Here is a tiny trained network, its code and every weight. The questions are about switching its units off for an input and a class, where a switched-off unit gives its printed mean instead of its output.

import numpy as np


def w(rows, s, z=0):
    codes = np.array(rows[::2]) - 128.0
    scale = np.full(codes.shape[1], s)
    scale[-1] = z or s
    return codes * scale


def norm(h):
    return h / np.sqrt((h * h).mean(-1, keepdims=True) + 1e-5)


def f(y):
    return y / 2 * (1 + np.tanh(0.7978845608 * (y + 0.044715 * y**3)))


def log_softmax(a):
    a = a - a.max(-1, keepdims=True)
    return a - np.log(np.exp(a).sum(-1, keepdims=True))


def net(x, mask):
    res = np.array(x, float).reshape(1, 5) / 4 @ E
    u = 0
    for l in range(3):
        y = f(norm(res) @ A[l][:, :-1].T + A[l][:, -1])
        res = res + np.where(mask[u : u + 6], y, B[l][:, -1]) @ B[l][:, :-1]
        u += 6
    return log_softmax(norm(res)[-1] @ U[:, :-1].T + U[:, -1])


A, B = {}, {}
E = w([
[174,168,149,46,150,111],'x0',
[188,71,151,149,175,118],'x1',
[85,128,1,158,226,93],'x2',
[127,128,127,129,126,128],'x3',
[59,178,196,143,182,93],'x4',
],0.0057)
A[0] = w([
[86,111,193,192,127,181,150],'0.n1',
[201,96,162,194,189,169,50],'0.n2',
[27,233,55,60,33,201,37],'0.n3',
[177,198,78,178,97,128,37],'0.n4',
[119,121,2,110,210,113,160],'0.n5',
[195,117,90,78,73,200,7],'0.n6',
],0.0053,0.0012)
B[0] = w([
[209,176,164,157,49,59,175],'0.n1',
[105,68,150,137,203,181,159],'0.n2',
[57,27,174,58,165,230,226],'0.n3',
[55,185,200,170,84,143,125],'0.n4',
[119,133,63,121,67,28,253],'0.n5',
[122,154,109,125,2,46,167],'0.n6',
],0.0056,0.0035)
A[1] = w([
[88,92,118,209,113,183,61],'1.n1',
[145,198,114,78,135,117,249],'1.n2',
[179,140,178,150,91,105,196],'1.n3',
[204,188,92,2,141,125,37],'1.n4',
[101,104,119,243,38,112,70],'1.n5',
[104,97,176,185,147,145,152],'1.n6',
],0.0081,0.002)
B[1] = w([
[128,155,112,139,128,186,181],'1.n1',
[104,104,102,252,114,138,196],'1.n2',
[72,128,93,165,124,88,240],'1.n3',
[166,155,149,124,187,207,207],'1.n4',
[202,182,145,86,184,157,252],'1.n5',
[107,111,149,123,163,143,194],'1.n6',
],0.011,0.0028)
A[2] = w([
[117,155,153,152,150,102,119],'2.n1',
[169,6,151,101,172,105,89],'2.n2',
[177,145,111,142,148,186,148],'2.n3',
[135,108,64,133,96,104,252],'2.n4',
[191,121,91,80,80,132,106],'2.n5',
[160,127,206,130,82,131,121],'2.n6',
],0.012,0.0037)
B[2] = w([
[173,174,161,79,122,157,167],'2.n1',
[19,74,119,75,54,162,196],'2.n2',
[175,169,156,119,132,200,228],'2.n3',
[172,124,195,129,76,115,253],'2.n4',
[16,151,221,155,245,44,207],'2.n5',
[174,91,2,138,142,77,230],'2.n6',
],0.0088,0.0047)
U = w([
[174,103,2,147,82,5,105],'0',
[212,147,103,118,173,238,3],'1',
[28,27,110,74,75,191,218],'2',
[110,143,191,131,140,77,190],'3',
],0.0096,0.0014)

Each question gives the input, the list of numbers given to net, and the class t.
The units are the neurons (one row each of A and B). Each row of codes is followed by its name. A weight is (code - 128) times the scale printed after its matrix; where a second scale follows, it is the last column's (A, B and U).
mask holds one flag per neuron, layer by layer. A switched-off neuron (its flag False) gives its mean, the last column of its row in B, instead of its output. The means were averaged over made-up inputs and are rounded, as every weight is.
A unit's drop is (log p(t) with every unit on - log p(t) with that unit switched off) / (log p(t) with every unit on - log p(t) with every unit switched off).
The circuit of an input: a set's keep is (log p(t) with only the set's units on - log p(t) with every unit switched off) / (log p(t) with every unit on - log p(t) with every unit switched off). Starting from the 12 units with the biggest drops (on a tie, the unit counted first), units are removed one at a time, each time the one whose removal leaves the highest keep (on an exact tie, the one counted first), for as long as the keep stays at least 0.8.
circuit, biggest first: the units of the circuit, biggest drop first
top k neurons: the k neurons with the biggest drops, biggest first
k most important neurons of layer l: the k neurons of layer l with the biggest drops, biggest first
input [3,3,3,3,1], class 0: circuit, biggest first	(0.n5)
input [0,7,6,4,4], class 2: circuit, biggest first	(2.n2; 1.n3)
input [-5,4,-2,-8,-7], class 3: 3 most important neurons of layer 1	(1.n4; 1.n2; 1.n3)
input [6,5,1,0,-7], class 3: top 3 neurons	(2.n5; 0.n6; 1.n5)
input [-8,-8,-2,-4,7], class 1: circuit, biggest first	(1.n5; 2.n5)
input [-2,0,-3,-7,-5], class 3: top 2 neurons	(2.n5; 1.n5)
input [-1,2,4,-2,4], class 0: top 4 neurons	(2.n5; 0.n5; 0.n3; 2.n3)
input [6,-7,-8,-1,-5], class 0: top 4 neurons	(2.n6; 0.n6; 1.n5; 2.n2)
input [-8,4,-7,7,-3], class 1: 2 most important neurons of layer 1	(1.n5; 1.n1)
input [1,-7,-6,6,-8], class 3: top 2 neurons	(2.n5; 0.n6)
input [4,2,7,8,7], class 0: circuit, biggest first	(2.n5; 0.n5)
input [1,6,-4,-2,-5], class 2: top 3 neurons	(2.n2; 0.n2; 0.n5)
input [8,-7,2,-2,7], class 1: top 3 neurons	(1.n4; 2.n5; 1.n3)
input [-6,4,-8,5,5], class 0: circuit, biggest first	(2.n6)
input [4,5,-5,-1,-4], class 0: top 3 neurons	(2.n6; 0.n6; 0.n3)
input [-7,-6,1,-3,-7], class 1: top 2 neurons	(1.n5; 1.n1)
input [6,8,0,-1,8], class 2: circuit, biggest first	(2.n2; 1.n5; 2.n5)
input [6,4,1,3,-7], class 3: 2 most important neurons of layer 0	(0.n6; 0.n3)
input [-6,-2,-2,8,-8], class 3: circuit, biggest first	(2.n5; 1.n2)
input [-4,0,0,6,-8], class 3: top neuron	(2.n5)
input [1,-8,5,-2,-4], class 2: top 2 neurons	(0.n3; 2.n6)
input [8,-8,-7,8,5], class 1: 2 most important neurons of layer 2	(2.n5; 2.n2)
input [5,-1,2,4,-8], class 3: 2 most important neurons of layer 0	(0.n6; 0.n5)
input [0,4,-3,-1,-3], class 2: top 2 neurons	(0.n2; 2.n2)
